Here is a tiny trained network, its code and every weight. The questions are about switching its units off for an input and a class, where a switched-off unit gives its printed mean instead of its output.

import numpy as np


def w(rows, s, z=0):
    codes = np.array(rows[::2]) - 128.0
    scale = np.full(codes.shape[1], s)
    scale[-1] = z or s
    return codes * scale


def f(y):
    return y / 2 * (1 + np.tanh(0.7978845608 * (y + 0.044715 * y**3)))


def log_softmax(a):
    a = a - a.max(-1, keepdims=True)
    return a - np.log(np.exp(a).sum(-1, keepdims=True))


def net(x, mask):
    res = np.array(x, float).reshape(1, 8) / 4 @ E
    y = f(res @ A[0][:, :-1].T + A[0][:, -1])
    res = res + np.where(mask, y, B[0][:, -1]) @ B[0][:, :-1]
    return log_softmax(res[-1] @ U[:, :-1].T + U[:, -1])


A, B = {}, {}
E = w([
[127,128,128],'x0',
[129,127,128],'x1',
[128,128,128],'x2',
[32,135,222],'x3',
[38,219,63],'x4',
[129,128,129],'x5',
[209,254,193],'x6',
[128,128,127],'x7',
],0.0099)
A[0] = w([
[136,121,132,88],'neuron 1',
[197,120,18,74],'neuron 2',
[194,68,173,100],'neuron 3',
[186,208,192,140],'neuron 4',
[74,177,66,139],'neuron 5',
[69,99,119,196],'neuron 6',
[41,253,84,85],'neuron 7',
[120,95,133,116],'neuron 8',
[53,158,169,18],'neuron 9',
[158,105,139,68],'neuron 10',
[171,165,166,167],'neuron 11',
[217,95,180,92],'neuron 12',
[50,115,252,53],'neuron 13',
[83,67,92,144],'neuron 14',
[11,137,240,90],'neuron 15',
[134,167,35,97],'neuron 16',
[85,56,129,80],'neuron 17',
[73,121,227,2],'neuron 18',
[78,86,64,129],'neuron 19',
[148,71,193,41],'neuron 20',
[197,201,178,137],'neuron 21',
[58,164,189,124],'neuron 22',
[115,196,115,109],'neuron 23',
[70,58,121,127],'neuron 24',
[147,180,194,163],'neuron 25',
[216,75,217,133],'neuron 26',
[158,139,103,189],'neuron 27',
[235,150,43,5],'neuron 28',
[174,44,187,115],'neuron 29',
[65,64,127,132],'neuron 30',
[137,12,44,111],'neuron 31',
[48,181,95,102],'neuron 32',
[116,46,86,147],'neuron 33',
[41,87,210,153],'neuron 34',
[84,62,116,153],'neuron 35',
[200,87,113,90],'neuron 36',
[146,85,159,54],'neuron 37',
[156,179,173,110],'neuron 38',
[97,76,29,123],'neuron 39',
[114,179,12,115],'neuron 40',
[164,75,160,100],'neuron 41',
[182,116,221,106],'neuron 42',
],0.012,0.0031)
B[0] = w([
[125,109,140,125],'neuron 1',
[255,73,223,207],'neuron 2',
[74,82,114,196],'neuron 3',
[135,204,52,224],'neuron 4',
[80,74,157,196],'neuron 5',
[155,124,86,186],'neuron 6',
[76,95,119,238],'neuron 7',
[117,131,113,146],'neuron 8',
[126,102,188,173],'neuron 9',
[112,93,148,140],'neuron 10',
[118,150,119,181],'neuron 11',
[93,102,125,196],'neuron 12',
[207,94,189,220],'neuron 13',
[131,193,91,206],'neuron 14',
[173,113,192,239],'neuron 15',
[102,37,204,185],'neuron 16',
[121,154,51,192],'neuron 17',
[208,75,167,189],'neuron 18',
[135,156,92,206],'neuron 19',
[82,120,157,179],'neuron 20',
[119,172,80,217],'neuron 21',
[156,77,177,194],'neuron 22',
[98,127,77,170],'neuron 23',
[138,161,72,206],'neuron 24',
[151,211,88,196],'neuron 25',
[73,124,109,227],'neuron 26',
[163,151,168,151],'neuron 27',
[169,123,185,199],'neuron 28',
[56,81,109,211],'neuron 29',
[135,201,75,203],'neuron 30',
[147,159,106,251],'neuron 31',
[78,84,130,195],'neuron 32',
[130,174,113,213],'neuron 33',
[180,141,167,218],'neuron 34',
[141,199,85,201],'neuron 35',
[120,67,169,174],'neuron 36',
[57,119,113,154],'neuron 37',
[112,195,7,181],'neuron 38',
[156,182,91,224],'neuron 39',
[94,70,184,210],'neuron 40',
[93,94,94,174],'neuron 41',
[106,114,123,200],'neuron 42',
],0.0074,0.012)
U = w([
[108,208,115,101],'0',
[173,92,194,251],'1',
[4,75,151,28],'2',
],0.016,0.0023)

Each question gives the input, the list of numbers given to net, and the class t.
The units are the neurons (one row each of A and B). Each row of codes is followed by its name. A weight is (code - 128) times the scale printed after its matrix; where a second scale follows, it is the last column's (A, B and U).
mask holds one flag per neuron, in row order. A switched-off neuron (its flag False) gives its mean, the last column of its row in B, instead of its output. The means were averaged over made-up inputs and are rounded, as every weight is.
A unit's drop is (log p(t) with every unit on - log p(t) with that unit switched off) / (log p(t) with every unit on - log p(t) with every unit switched off).
The circuit of an input: a set's keep is (log p(t) with only the set's units on - log p(t) with every unit switched off) / (log p(t) with every unit on - log p(t) with every unit switched off). Starting from the 12 units with the biggest drops (on a tie, the unit counted first), units are removed one at a time, each time the one whose removal leaves the highest keep (on an exact tie, the one counted first), for as long as the keep stays at least 0.8.
units of the circuit, in order: the units of the circuit, biggest drop first
unit that matters most: the unit with the biggest drop
top k neurons: the k neurons with the biggest drops, biggest first
drop when u is switched off: that unit's drop, to one decimal
input [0,-3,7,-8,-8,-7,-8,8], class 0: top 3 neurons => (neuron 31; neuron 39; neuron 33)
input [-3,5,8,-8,8,5,1,8], class 1: units of the circuit, in order => (neuron 2)
input [6,-5,-7,6,7,0,2,-2], class 2: top 4 neurons => (neuron 7; neuron 32; neuron 2; neuron 5)
input [7,-3,-6,7,8,-6,3,8], class 2: top 2 neurons => (neuron 7; neuron 32)
input [-5,-8,-7,-8,6,7,-6,4], class 1: top 2 neurons => (neuron 2; neuron 16)
input [1,5,-8,-7,1,-6,6,4], class 1: top 2 neurons => (neuron 2; neuron 28)
input [-4,2,0,6,6,2,-2,6], class 1: top 3 neurons => (neuron 15; neuron 13; neuron 34)
input [-7,6,4,-7,-6,-6,8,8], class 0: top 3 neurons => (neuron 4; neuron 21; neuron 38)
input [8,5,-4,-3,8,7,-8,-5], class 0: top 2 neurons => (neuron 39; neuron 14)
input [5,-4,7,3,-2,-4,-2,-7], class 1: top 2 neurons => (neuron 4; neuron 38)
input [6,7,6,-1,2,8,0,-2], class 2: top 2 neurons => (neuron 13; neuron 2)
input [-1,-4,2,0,-2,3,0,1], class 2: drop when neuron 18 is switched off => 0.1
input [2,-2,5,-7,6,-7,3,-2], class 1: drop when neuron 2 is switched off => 0.3
input [-3,4,5,7,6,6,-6,-4], class 1: drop when neuron 34 is switched off => 0.1
input [7,-7,-8,-5,-6,2,-6,6], class 0: unit that matters most => neuron 31
